Here is a tiny trained network, its code and every weight. The questions are about switching its units off for an input and a class, where a switched-off unit gives its printed mean instead of its output.

import numpy as np


def w(rows, s, z=0):
    codes = np.array(rows[::2]) - 128.0
    scale = np.full(codes.shape[1], s)
    scale[-1] = z or s
    return codes * scale


def f(y):
    return np.maximum(y, 0)


def log_softmax(a):
    a = a - a.max(-1, keepdims=True)
    return a - np.log(np.exp(a).sum(-1, keepdims=True))


def net(x, mask):
    res = np.array(x, float).reshape(1, 4) / 4 @ E
    y = f(res @ A[0][:, :-1].T + A[0][:, -1])
    res = res + np.where(mask, y, B[0][:, -1]) @ B[0][:, :-1]
    return log_softmax(res[-1] @ U[:, :-1].T + U[:, -1])


A, B = {}, {}
E = w([
[18,205,35,147,151,154,60,163,157,128,110,45],'x0',
[191,63,228,99,114,88,55,201,192,130,22,97],'x1',
[112,222,195,120,113,7,121,105,122,46,160,121],'x2',
[87,142,222,201,22,148,144,143,41,150,93,110],'x3',
],0.011)
A[0] = w([
[209,58,156,141,139,70,163,108,92,150,187,163,41],'n1',
[104,144,93,131,111,133,176,79,150,173,152,133,100],'n2',
[114,100,165,119,145,105,83,138,135,143,110,143,42],'n3',
[111,108,165,165,82,123,130,149,58,166,134,90,10],'n4',
[96,156,71,187,96,156,74,189,114,84,114,82,81],'n5',
[167,85,54,78,169,98,122,114,172,118,127,153,100],'n6',
[198,95,129,140,137,100,96,142,173,148,80,107,78],'n7',
[98,188,80,135,141,162,77,171,186,86,120,131,94],'n8',
[21,120,129,127,159,134,121,106,155,157,88,71,2],'n9',
[140,80,123,155,146,170,144,153,122,195,129,149,46],'n10',
[107,122,122,70,159,91,131,152,144,73,165,126,160],'n11',
[142,150,195,134,111,130,99,154,151,152,67,107,134],'n12',
[132,120,134,127,105,117,146,143,180,113,98,111,63],'n13',
[121,187,75,156,130,118,110,93,83,166,148,181,100],'n14',
[126,184,157,128,128,61,121,102,125,91,120,133,65],'n15',
[104,130,141,148,95,96,112,134,80,202,124,154,44],'n16',
[133,95,175,115,120,132,151,101,109,133,101,153,105],'n17',
[153,136,103,93,172,144,144,144,184,113,124,149,85],'n18',
[157,111,133,76,178,176,113,124,168,74,169,101,80],'n19',
[157,36,139,141,148,164,185,122,113,159,128,168,148],'n20',
[111,120,133,133,128,43,107,106,126,96,176,114,74],'n21',
[122,140,117,171,99,157,153,114,90,128,164,126,144],'n22',
[90,148,155,176,71,140,114,149,102,150,137,91,211],'n23',
[144,90,153,72,115,128,121,200,167,143,67,116,82],'n24',
[108,144,196,194,114,158,139,172,95,167,111,115,95],'n25',
[117,137,74,140,132,83,143,164,77,126,157,159,55],'n26',
[157,77,109,135,171,181,115,137,92,181,115,111,91],'n27',
[83,109,136,141,151,154,160,99,84,125,154,143,52],'n28',
[117,129,108,132,118,124,146,118,109,104,159,136,64],'n29',
[136,200,198,123,166,84,122,106,121,65,140,111,151],'n30',
[74,105,91,151,111,177,106,132,187,182,116,87,142],'n31',
[138,97,129,115,110,100,111,188,152,138,102,107,102],'n32',
[111,111,105,117,144,115,193,110,117,143,164,147,96],'n33',
[117,148,164,113,138,82,91,136,147,113,93,149,96],'n34',
[136,107,109,119,150,192,150,136,146,251,101,125,115],'n35',
[100,179,113,135,141,147,68,152,89,110,110,57,140],'n36',
[131,138,76,103,196,83,99,77,184,143,104,144,78],'n37',
[207,139,160,128,129,121,130,95,77,123,137,158,207],'n38',
[103,141,129,138,103,136,97,136,187,114,92,89,84],'n39',
],0.012,0.0086)
B[0] = w([
[234,237,105,68,125,104,76,105,170,93,106,113,211],'n1',
[100,126,145,122,177,170,70,118,49,154,170,155,196],'n2',
[137,175,138,90,139,169,121,173,105,144,156,199,165],'n3',
[160,112,85,193,63,146,135,218,165,116,106,200,185],'n4',
[213,177,133,89,119,78,105,91,156,112,71,130,243],'n5',
[137,76,86,192,88,130,156,156,119,87,100,160,233],'n6',
[89,142,127,98,168,166,123,160,51,115,164,173,220],'n7',
[160,175,127,114,107,120,102,93,131,92,119,84,251],'n8',
[189,223,104,112,72,102,134,125,130,110,144,199,196],'n9',
[90,196,157,140,57,78,189,136,163,171,192,145,190],'n10',
[134,35,107,176,131,112,179,154,145,119,97,108,211],'n11',
[81,95,120,79,150,183,73,188,102,124,145,140,232],'n12',
[147,149,133,82,125,171,100,151,92,154,129,160,157],'n13',
[105,109,197,94,162,164,53,149,93,111,163,168,217],'n14',
[76,175,162,166,50,103,218,127,189,233,157,128,206],'n15',
[141,133,103,187,87,116,152,163,129,105,100,194,161],'n16',
[183,153,109,102,150,110,131,111,142,94,105,126,182],'n17',
[172,73,101,189,117,133,160,167,100,114,54,190,194],'n18',
[127,121,76,195,98,164,180,174,109,95,103,163,191],'n19',
[179,188,116,73,126,135,124,64,140,110,114,3,231],'n20',
[92,122,172,163,91,74,162,144,163,147,184,135,190],'n21',
[96,97,161,105,187,165,101,156,110,105,113,168,206],'n22',
[148,22,72,162,141,120,185,187,134,85,52,120,247],'n23',
[44,127,150,102,166,124,72,104,87,138,134,203,238],'n24',
[174,37,78,225,90,137,125,146,113,120,101,171,213],'n25',
[122,137,124,111,128,125,104,124,90,140,152,169,167],'n26',
[84,144,195,187,107,85,208,161,149,216,184,102,213],'n27',
[93,138,135,114,147,148,103,148,111,119,161,213,173],'n28',
[141,123,158,103,149,146,148,132,85,126,166,199,158],'n29',
[12,136,187,114,109,96,214,91,188,183,189,60,249],'n30',
[162,173,143,53,116,121,132,62,148,130,114,32,252],'n31',
[99,136,193,98,182,150,112,153,63,135,150,162,201],'n32',
[92,124,132,110,182,167,60,156,80,123,123,197,180],'n33',
[101,114,200,117,127,167,105,133,92,133,156,139,191],'n34',
[54,109,200,170,93,66,174,118,205,234,176,65,246],'n35',
[161,186,112,103,150,74,103,55,156,86,120,89,249],'n36',
[142,94,72,189,79,123,118,166,135,118,78,146,225],'n37',
[213,156,101,116,184,59,121,38,153,71,59,32,217],'n38',
[162,173,132,88,159,128,96,161,120,120,155,107,194],'n39',
],0.0075,0.014)
U = w([
[103,163,145,146,96,93,185,141,174,229,177,94,103],'0',
[201,214,91,88,140,99,87,113,155,75,89,90,94],'1',
[152,64,52,209,106,129,146,191,134,91,53,177,94],'2',
[104,142,137,91,200,168,42,159,80,140,178,203,100],'3',
[107,47,91,109,223,118,130,113,139,91,83,4,251],'4',
],0.011,0.022)

Each question gives the input, the list of numbers given to net, and the class t.
The units are the neurons (one row each of A and B). Each row of codes is followed by its name. A weight is (code - 128) times the scale printed after its matrix; where a second scale follows, it is the last column's (A, B and U).
mask holds one flag per neuron, in row order. A switched-off neuron (its flag False) gives its mean, the last column of its row in B, instead of its output. The means were averaged over made-up inputs and are rounded, as every weight is.
A unit's drop is (log p(t) with every unit on - log p(t) with that unit switched off) / (log p(t) with every unit on - log p(t) with every unit switched off).
The circuit of an input: a set's keep is (log p(t) with only the set's units on - log p(t) with every unit switched off) / (log p(t) with every unit on - log p(t) with every unit switched off). Starting from the 12 units with the biggest drops (on a tie, the unit counted first), units are removed one at a time, each time the one whose removal leaves the highest keep (on an exact tie, the one counted first), for as long as the keep stays at least 0.8.
circuit, biggest first: the units of the circuit, biggest drop first
unit that matters most: the unit with the biggest drop
k most important neurons: the k neurons with the biggest drops, biggest first
drop of u: that unit's drop, to one decimal
input [-4,-7,5,-5], class 3: circuit, biggest first => (n33)
input [3,5,4,0], class 3: 3 most important neurons => (n35; n12; n27)
input [-8,-7,-2,-7], class 1: 2 most important neurons => (n1; n20)
input [4,-7,-8,-7], class 0: 3 most important neurons => (n35; n27; n31)
input [-2,-2,-6,-7], class 2: 3 most important neurons => (n6; n18; n30)
input [6,-3,-7,8], class 2: 2 most important neurons => (n23; n25)
input [1,1,2,-1], class 4: 2 most important neurons => (n35; n27)
input [2,7,7,1], class 0: 3 most important neurons => (n30; n15; n14)
input [8,-8,6,3], class 1: 3 most important neurons => (n5; n36; n8)
input [-7,8,-6,-1], class 3: 3 most important neurons => (n24; n7; n32)
input [-2,-6,-6,7], class 2: 2 most important neurons => (n25; n23)
input [-7,-4,-3,-8], class 2: 3 most important neurons => (n6; n18; n19)
input [-3,-8,4,-7], class 3: 4 most important neurons => (n14; n33; n2; n23)
input [5,5,-2,-2], class 1: unit that matters most => n31
input [-1,6,-4,-6], class 2: 4 most important neurons => (n6; n18; n19; n37)
input [-2,6,-6,-4], class 0: 3 most important neurons => (n35; n27; n10)
input [8,-6,-7,-6], class 1: 3 most important neurons => (n8; n31; n5)
input [-7,-4,0,-4], class 1: drop of n1 => 0.5
input [-8,-2,-1,8], class 1: drop of n38 => 0.9
input [-4,6,-2,3], class 3: drop of n11 => 0.0
input [-1,1,0,-1], class 4: drop of n5 => 0.1
input [3,6,-8,-4], class 0: circuit, biggest first => (n35)
